(in the rows, 128 means zero)
Each row is followed by its class. Each block has new classes.
[126 121 116 156 117 113 103 134 113 143 131 131 118 134 135 127 126 100
 100 122 126 127 128 125 135  94 120 119 138 111 130 193 130 108 135 126
 130 110 128 115 127 127 130 125 104 118 130 130 130 135 165 134 129 125
 126  29 127 128 139 110 125 133 142 152 157 122 126 158 135 123 124 116
 139 106  86 145 128 140 136 138 128 127 127 128 124 105 116 115 126 136
 135 137 117 115 131 128 102 169 131 125 141 114 106 122 100 126 134 135
 137 133 152 129 124 119 125 141 125 192 137  80 124 129 144 123 109 167
 133 119 156 115 122 118 132 118 113 126 131 109 126 124 132 143 130 101
 102 135 142  77 153 124 131 130 116 126 112 113 128 125 107 128 131 113
 100 128 129 113 111 115 138 128 133 132  89 125 151 165 118 122 108 131
 133 108 147 118 126  96 113 136 146 137 106 118 124 136 129 127 101 109
 141 132 144 160 138 126 131 156 114 120 127 110 149 125 105] => D
[121 131 141 134 108 101 129 145 154 123 150 104  81 134 151 141 134  84
 187 131 138 149 119 136 149 136  75 129 102 125 137  96 132 215 105 129
 142 142 120 130 120 111 124  99 102 164 111 110 115 118 136 131 125 133
 115 162 125 127 117 155 127 114 115 126 175  87 142 117 116 137 133 135
 157 119  71  20 133 150  88 138 175 105 143 121  91 108 100 119 150  75
 124  39 104 132 163 123 118 101 149 131 139 133 136  95 109 116 117 133
 163 125 149 126 131 127 165 120 105  82 119 136 144 136  99 109 121 113
 125  96 138 139  94 151 156 107 153 143 128 140 125 135 141 121 131 144
  84  90 115 123 107 121 140 129 137 129 132 129 130 156 101 136 115 126
 132 106 106 151  79 123 205 122 143 135 126 101 142  45 120 117 123 102
 222 100 136 149 138 135 129 152 150 126 158 156 116 150 121 143 130 117
 133  97 121 164 109 135 132  36 116 125 112 169 177 129  80] => F
[124 125 131 134 113 118 123 135 123 114 135 125 121 134 133 138 128 121
 139 141 128 136 127 123 136 133 115 124 115 110 116 109 112 155 134 123
 142 113 138 150 121 139 130 110 123 136 126 120 125 124 159 145 129 131
 120 136 124 132 125 129 134 122 118 133 154 115 131 125 130 131 122 131
 135 110  86  90 129 147  92 137 100 113 134 132 111 141 108 112 141  87
 131  93 115 143 149 146 114 128 138 117 121 118 123 113 106 129 128 135
 154 127 121 131 136 126 151 127 131 129 115  99 134 127 134 115  99 134
 119 108 143 127 156 135 144 113 143 128 133 121 125 121 149 123 126 123
 100 122 142 138 124 142 148 130 129 128 131 139 133 129  78 136 124 136
 137 114 128 125 114 115 175 129 138 147 122 113 132 105 139 115 119 126
 157 121 139 100 126 133 121 125 152 123 141 128 126 134 128 128 120 137
 147 133 133 154 116 119 137 121 129 119 109 136 151 126 112] => F
[123 114 127 134 116 117 141 139 130  83 149 114 130 127 121 131 108 114
 148 143 150 107 123 151 133 108 105 134 108 102 119  71 120 106 144 135
 144 132 154 136 128 119 133 108 144 155 151 135 122 127 191 136 123 110
 120 148 122 130 106 146 141 127 136 122 139 121  84 115 135 150 124 111
 149 111  80  79 115 154  55 145 142 111 142 155 103 119 107  91 148  62
 132 105 116 120 147 131 131 104  91 104 132 129 126 109 146 121 136 149
 156 135 124 134 117 131 154 113 117 113 102 113 141 124 106 126 102 159
 132  96 140 121 141 109 147  84 138 125 136 109 133  89 156 135 126 148
 102 129 134 130 142 121 175 138 129 122 139 119 131 148 111 138 130 138
 150 110 114 147 109 126 241 121 127 164 125 118 125  97 116 129 130 114
 129 113 148  81 107 152  98 138 120 150 148 109 128 134 137 117 117 117
 164 142 118  85 139 133 143 162 123 137   4 122 157 120 125] => F
[109 139  99 151 125 126 130 116 120 134 138 150 138 149 116 133 112 132
 133 157 129 121 120 122 208  98  99 104 152 124 139 103 113 121 157 120
 110 122 120 131 116 107 128 128 137  82 137 114 122 118 189 124 113 137
 140 104 131 133 156 140 126 136 142 130  90 131 126 137 126 132 130 137
  83 126  94 161 139 126 118 127 149 132 156 131 137 114 116 134 132 108
 155 103 128 127 136 122 102 173 143 128 127 118 112 115 111 128 142 141
 142 135 124 133 133 124 108 113 146 190 126 121 129 112 132 143  88 165
 149 131 114 125 115  79 118 138 132 115 167 127 133 109 134 121 126 104
 124 129 122 110 128 132 152 141 126 126 110 131 123 115 108 127 139 122
 120 124 159 139  95 131 153 131 101 154 101 130 145 159 113 116 128 125
  48  78 130  95 137  82 107 126 123 131 132 147 133 123 142 115  91 126
 139 144  99 137 116  96 123 162 123 117  95 129 141 133 130] => D
[116 125  95 160 148 112 118 121 124 200 126 137 109 122 119 135 117 105
  61 127 135 118 121 124 124  98 118 136 156 108 119 172 161 124 134 124
 120 192 126 124 118 140 151 128 118  70 132 141 113 133 159 121 127  98
 131 105 125 117 153 134 108 134 159 140 145 115 122 187 113 140 121  98
 143 117  72 175 162 148 162 127 132 126 107 130 142 121 133 118 128 185
 132 155 140 134 125 129  84 128 151 126 127 119 114 112  83 136 125 130
 144 141 127 126 125 126 104 136 130 154 114 102 130 105 152 140 137 165
 146 108 118 124 132 118 126 122  71 114  97  99 124 145 125  95 112 113
 104 121 117 144 151 125 128 132 124 140 117 123 122 120 128 130 136 108
  91 140 144 130 100 144  77 118 115 129 100 131 151 199 134 125 122 130
  61 120 149 127 134  73 116 113 128 133 115 139 129 129 106 122  92 103
 116 121 135 122 149 135 122 160 123 123 131 120 130 131 142] => D
[134 120 142 118 111 117 102 139 121 111 127 109 120 122 132 131 131  86
 111 126 130 140 131 127 142 117 128 139 117 110 136 151 137 128 125 116
 140 123 131 120 122 148 135 122 127 133 126 133 146 135 150 128 140 121
  68 148 134 125 100  97 142 129 131 119 174 112 136 128 129 131 131 111
 162 109 123  94 132 141  95 124 132 120 121 136 119 127 118 109 128 128
 127 122 114 130 140 134 123 126 131 125 131 136 104 127 114 123 126 158
 134 133 120 132 125 133 145 131 121 134 112  86 141 128 119 137 118 121
 124 128 153 128 129 166 161 109 137 135 149 117 119 134 132 145 109 117
 111 132 126 149 134 135 136 129 138 133 139 130 130 137 131 131 123 123
 117 114 120 124 112 127 139 136 119 113  93 108 123 107 112 115 122 124
 178 151 143 126 122 135 131 124 144 130 119  77 127 137 121 134 128 131
 129 126 126 142 139 126 136 118 125 120 136 126 139 123 116] => F
[119 123 164 130 101 107 113 144 136 113 140 111 125 140 118 140 117 115
 137 139 136 116 135 134 125 105 108 127 115 129 120  76 127 111 139 119
 135  93 146 129 141 135 133 117 127 127 169 120 119 141 166 123 122 123
 117 140 130 122 127 139 135 131 142 151 165 139 129 124 128 154 125 115
 132 116 128  96 139 131  96 128  96 170 140 137 122 119 118 123 123 100
 129 125 127 134 155 134 116 150 130 128 133  57 145 124 125 125 121 129
 177 123 119 136 113 136 147 116 117 152 122 112 131 129 128 122 110 138
 111 135 154 120 124 124 134 107 139 123 163 122 129 108 136 134 113 119
 105 113 146 119 138 131 150 136 137 123 173 123 127 144 120 138 130 126
 139 118 140 127 116 124 179 130 150 139 110 118 142 111 110 108 121 125
 116 123 136 102 128 122 113 136 125 121 159 103 127 131 140 110 132  97
 128 136 119 128 126 124 126 188 111 139  73 110 147 134 107] => F
[138 114 127 129 109 116  74 141 180  88 115 118 163 116 136 122 138 110
 102 121 133 132 131 127 129 109 130 120 106  91 141 165 129  65 134 132
 140 103 145 125 136 139 113 116 124 141 122 101 138 132 149 137 140 132
 119 135 137 144 128 118 140 129 121 120 150 115 129 137 151 111 144 131
 140  94  92  92 123 153  88 146 117 114 125 137 104 117 110 100 163  74
 141 140  98  90 125 103 127 152 113 100 129 136 118 125 140 114 133 150
 126 136 114 125 122 109 158 152 113 181 116  75 124 137 119 101  94 130
 120 117 199 145 127 133 150 102 155 153 156 100  93 116 143 157 128  87
 105 123 125 173 159 136 150 138 116 129 129 137 123 128 106 133 129 137
 109 126 106  95 126 133 175 131 126 145 109 142 115 125 109 117 139 119
 184 111 142  99 124 158 123 139 151 139 103  91 128 145 135 137 103 142
 175 155 153 152 136 122 135 132 126 135  65 130 138 126 125] => D
[124 104 106 112 139 109 134 130 137 150 147  91 113  99 139 127 126 121
 126 146 135 158 132 141 123 148 117 157 119  99 121 123 141 138 131 138
 148 199 138 154 124 132 150 105 151 157 127 129 121 129 144 130 128 122
 120 162 129 137  98 141 127 114 113  83 168  93 154 126 144 141 128 131
 157 140  88  99 118 163  75 148 126 111 136 147 109 115 115  77 144 122
 116 127 111 127 101 126 140  51 145 103 140 142 137 112 131 127 130 142
 140 142 132 130 130 129 137 134 116  30 116 143 148 145 124 126 138 133
 136  92 139 115 126 153 149  95 123 124 112 115 114 113 149 147 126 160
 107 142 126 162 100 125 144 131 137 134 127 113 142 147 130 137 125 111
 128 134  99 133  86 129 178 131  75 123 145 111 134 104 120 131 123 123
 201 149 156 116 129 182 132 151 120 145 127  97 121 150 116 134 147 141
 145 129 145  77 155 117 140  82 135 134  56 140 143 124 145] => F
